Small tables with named rows and columns. After each table, cells are looked up by row and column.

Table Zaratol
,Suv,Kasag,Tese,Nat,Mana,Gek,Viz,Nezuzes,Golenof,Nevaba
Nuron,-6355,5246,4311,1752,-1183,2072,6190,294,1284,5619
Nov,-3667,-1635,-3047,-3360,3779,2640,522,4216,4748,-2554
Pim,-1372,7679,8027,5464,-6717,-5196,5424,-7442,-7523,8874
Zoz,-2334,-960,-1086,-1018,1081,2618,884,2535,2787,-1239
Gesasub,2627,3503,4859,3241,-6669,-7415,659,-8711,-9859,5861
Dek,5433,-727,479,915,-3512,-6147,-3545,-5805,-6667,360
Lom,4936,-3351,-2912,-1040,-100,-5038,-4684,-2527,-4020,-3752
Mami,-1804,-4152,-4471,-3709,4177,2947,-1648,4688,5228,-4724

Nuron, Nat -> 1752
Mami, Viz -> -1648
Dek, Viz -> -3545
Dek, Kasag -> -727
Lom, Nezuzes -> -2527
Mami, Golenof -> 5228
Lom, Mana -> -100
Pim, Nezuzes -> -7442
Mami, Nezuzes -> 4688
Nuron, Nevaba -> 5619
Nuron, Mana -> -1183
Pim, Nevaba -> 8874

Kur =
	Fos	Virori	Nele	Mivanu	Podug
Vegur	28498	98520	29355	61512	45920
Muratem	54784	17577	60952	55472	49323
Pog	40451	82507	72511	32337	46876
Kuziv	28210	683	45030	48889	48512

Fos of Pog = 40451
Nele of Muratem = 60952
Mivanu of Vegur = 61512
Podug of Kuziv = 48512
Virori of Kuziv = 683
Nele of Pog = 72511
Which row has the largest Virori? Vegur

Table Petok
,Zum,Nam,Fad
Simu,203,122,72
Natol,199,143,90
Zaf,143,142,123
Daluko,114,128,222
Toguk,191,161,90
Gifosu,229,173,41

Toguk, Zum: 191
Natol, Nam: 143
Daluko, Nam: 128
Gifosu, Fad: 41
Toguk, Fad: 90
Gifosu, Zum: 229

Gif =
,Viligug,Rufikom,Furu,Nokon
Dibedur,41.12,65.37,52.07,43.94
Dep,55.06,30.01,26.04,26.16
Tedefi,46.82,79.93,50.17,60.70
Futezer,53.53,22.38,48.81,27.29
Sabosar,70.27,53.49,58.77,67.79
Met,34.90,38.75,57.07,57.72
Tubeb,36.94,19.08,47.40,46.51
Kigu,67.79,50.15,39.13,66.29
Bof,43.89,19.06,47.68,45.79
Vab,33.69,41.34,64.64,57.66
Puvupiz,52.94,50.33,49.06,73.48
Sidin,64.74,43.81,41.70,59.93
Neb,51.96,21.99,74.84,42.69

Met, Rufikom: 38.75
Met, Nokon: 57.72
Futezer, Viligug: 53.53
Sidin, Viligug: 64.74
Kigu, Furu: 39.13
Neb, Rufikom: 21.99
Sidin, Furu: 41.70
Met, Viligug: 34.90
Tubeb, Rufikom: 19.08
Tedefi, Viligug: 46.82
Tubeb, Nokon: 46.51

Git.tsv
	Nepigim	Kog	Vedon	Sasiga	Rur	Nular
Fup	0.542	0.506	0.710	0.674	0.616	0.321
Kol	0.416	0.064	0.853	0.197	0.107	0.615
Zene	0.638	0.880	0.238	0.566	0.742	0.464
Farep	0.480	0.631	0.308	0.591	0.539	0.529
Furema	0.100	0.780	0.758	0.816	0.391	0.819
Pifel	0.579	0.419	0.641	0.439	0.374	0.553
Zep	0.517	0.245	0.365	0.448	0.606	0.240
Pes	0.514	0.597	0.618	0.427	0.398	0.469
Fon	0.723	0.446	0.617	0.547	0.517	0.423
Damilus	0.554	0.626	0.650	0.701	0.391	0.198
Gefa	0.523	0.583	0.421	0.387	0.366	0.565

Nular of Pifel is 0.553
Kog of Farep is 0.631
Sasiga of Zep is 0.448
Sasiga of Gefa is 0.387
Nular of Kol is 0.615
Nepigim of Gefa is 0.523
Nepigim of Zep is 0.517
Rur of Fup is 0.616
Vedon of Fup is 0.710
Nepigim of Pes is 0.514
Sasiga of Zene is 0.566
Vedon of Kol is 0.853
Nepigim of Kol is 0.416
Vedon of Fon is 0.617
Vedon of Pifel is 0.641
Kog of Gefa is 0.583
Nepigim of Farep is 0.480
Kog of Fup is 0.506
Nepigim of Damilus is 0.554
Vedon of Gefa is 0.421

Lasug =
|  | Kor | Sef | Rufibi | Sozub | Vak | Nif | Gik | Poz | Todit | Vip |
|---|---|---|---|---|---|---|---|---|---|---|
| Susib | 43899 | 4168 | 43157 | 38442 | 28463 | 42532 | 72205 | 43608 | 48420 | 18278 |
| Gev | 89621 | 10113 | 79841 | 38744 | 5800 | 51791 | 74634 | 45140 | 74748 | 48102 |
| Noli | 15531 | 49979 | 23016 | 16176 | 37175 | 50113 | 50325 | 46417 | 24729 | 33289 |

Sef of Gev is 10113
Todit of Gev is 74748
Rufibi of Gev is 79841
Vip of Susib is 18278
Sozub of Susib is 38442
Sozub of Gev is 38744
Vip of Gev is 48102
Vip of Noli is 33289
Nif of Gev is 51791
Nif of Noli is 50113
Sef of Susib is 4168
Kor of Susib is 43899
Sef of Noli is 49979

Table Sar
,Sof,Lubib,Vorozi,Lam,Kaseni,Tedadis,Lenifa,Fefuneg,Rozin,Gep
Tik,19.05,3.96,40.50,-30.17,-6.54,44.87,-39.79,5.07,8.61,56.08
Fomolat,-44.13,9.98,40.50,-30.17,42.58,56.10,25.64,5.07,22.71,-46.02
Kufe,19.05,45.03,40.50,-0.96,42.58,-40.87,12.26,-7.97,21.51,27.36
Mavon,19.05,94.02,37.44,-55.98,42.58,15.40,12.26,22.90,-42.28,26.24

Fomolat, Fefuneg => 5.07
Mavon, Lam => -55.98
Tik, Rozin => 8.61
Tik, Kaseni => -6.54
Kufe, Lubib => 45.03
Mavon, Fefuneg => 22.90
Mavon, Sof => 19.05
Kufe, Tedadis => -40.87
Kufe, Fefuneg => -7.97
Mavon, Kaseni => 42.58
Kufe, Kaseni => 42.58
Fomolat, Lubib => 9.98
Kufe, Rozin => 21.51
Tik, Sof => 19.05
Tik, Tedadis => 44.87
Kufe, Vorozi => 40.50
Tik, Lenifa => -39.79
Mavon, Lubib => 94.02
Tik, Lubib => 3.96
Fomolat, Vorozi => 40.50

Tuve
columns: Ziz, Tar, Mor, Bof, Tekig, Kiza, Gup, Delora, Mavi
Movis: [4755, 5038, 4223, 3425, 4326, 4221, 4409, 4074, 5554]
Vek: [5526, 3030, 6317, 3977, 4384, 3471, 4520, 2543, 6962]
Vituve: [5662, 5239, 2820, 4696, 2811, 3858, 4062, 6913, 3836]
Vot: [3583, 3352, 4772, 5663, 4002, 5584, 3199, 4651, 4505]
Kezamep: [4610, 4185, 4572, 4136, 4932, 4391, 4952, 4574, 3137]
Sis: [5470, 6215, 4003, 4281, 4379, 3331, 4905, 5607, 4085]
Givitep: [3979, 2944, 4274, 5407, 4702, 5020, 3728, 3837, 3371]
Mitono: [3525, 3344, 3795, 5660, 4506, 4460, 3505, 4635, 3707]
Vekef: [3941, 4420, 3815, 5172, 3919, 5347, 4856, 3907, 4960]
Vog: [6343, 3095, 6422, 3704, 3804, 3290, 5687, 3017, 6854]
Semevod: [4617, 5494, 4423, 4151, 4542, 3806, 4743, 3555, 4082]
Burup: [5574, 7410, 2449, 5598, 3993, 2045, 4014, 7662, 3300]

What is the Kiza of Kezamep in Tuve?
4391
What is the Gup of Vek in Tuve?
4520
What is the Tar of Vekef in Tuve?
4420
What is the Ziz of Vekef in Tuve?
3941
What is the Mavi of Givitep in Tuve?
3371
What is the Delora of Movis in Tuve?
4074
What is the Mavi of Kezamep in Tuve?
3137
What is the Gup of Sis in Tuve?
4905
What is the Tar of Vituve in Tuve?
5239
What is the Tekig of Vekef in Tuve?
3919
What is the Mavi of Vek in Tuve?
6962
What is the Mavi of Vog in Tuve?
6854
What is the Mor of Vituve in Tuve?
2820
What is the Kiza of Vekef in Tuve?
5347
What is the Mavi of Semevod in Tuve?
4082
What is the Delora of Vekef in Tuve?
3907
What is the Gup of Vekef in Tuve?
4856
What is the Delora of Burup in Tuve?
7662
What is the Gup of Semevod in Tuve?
4743

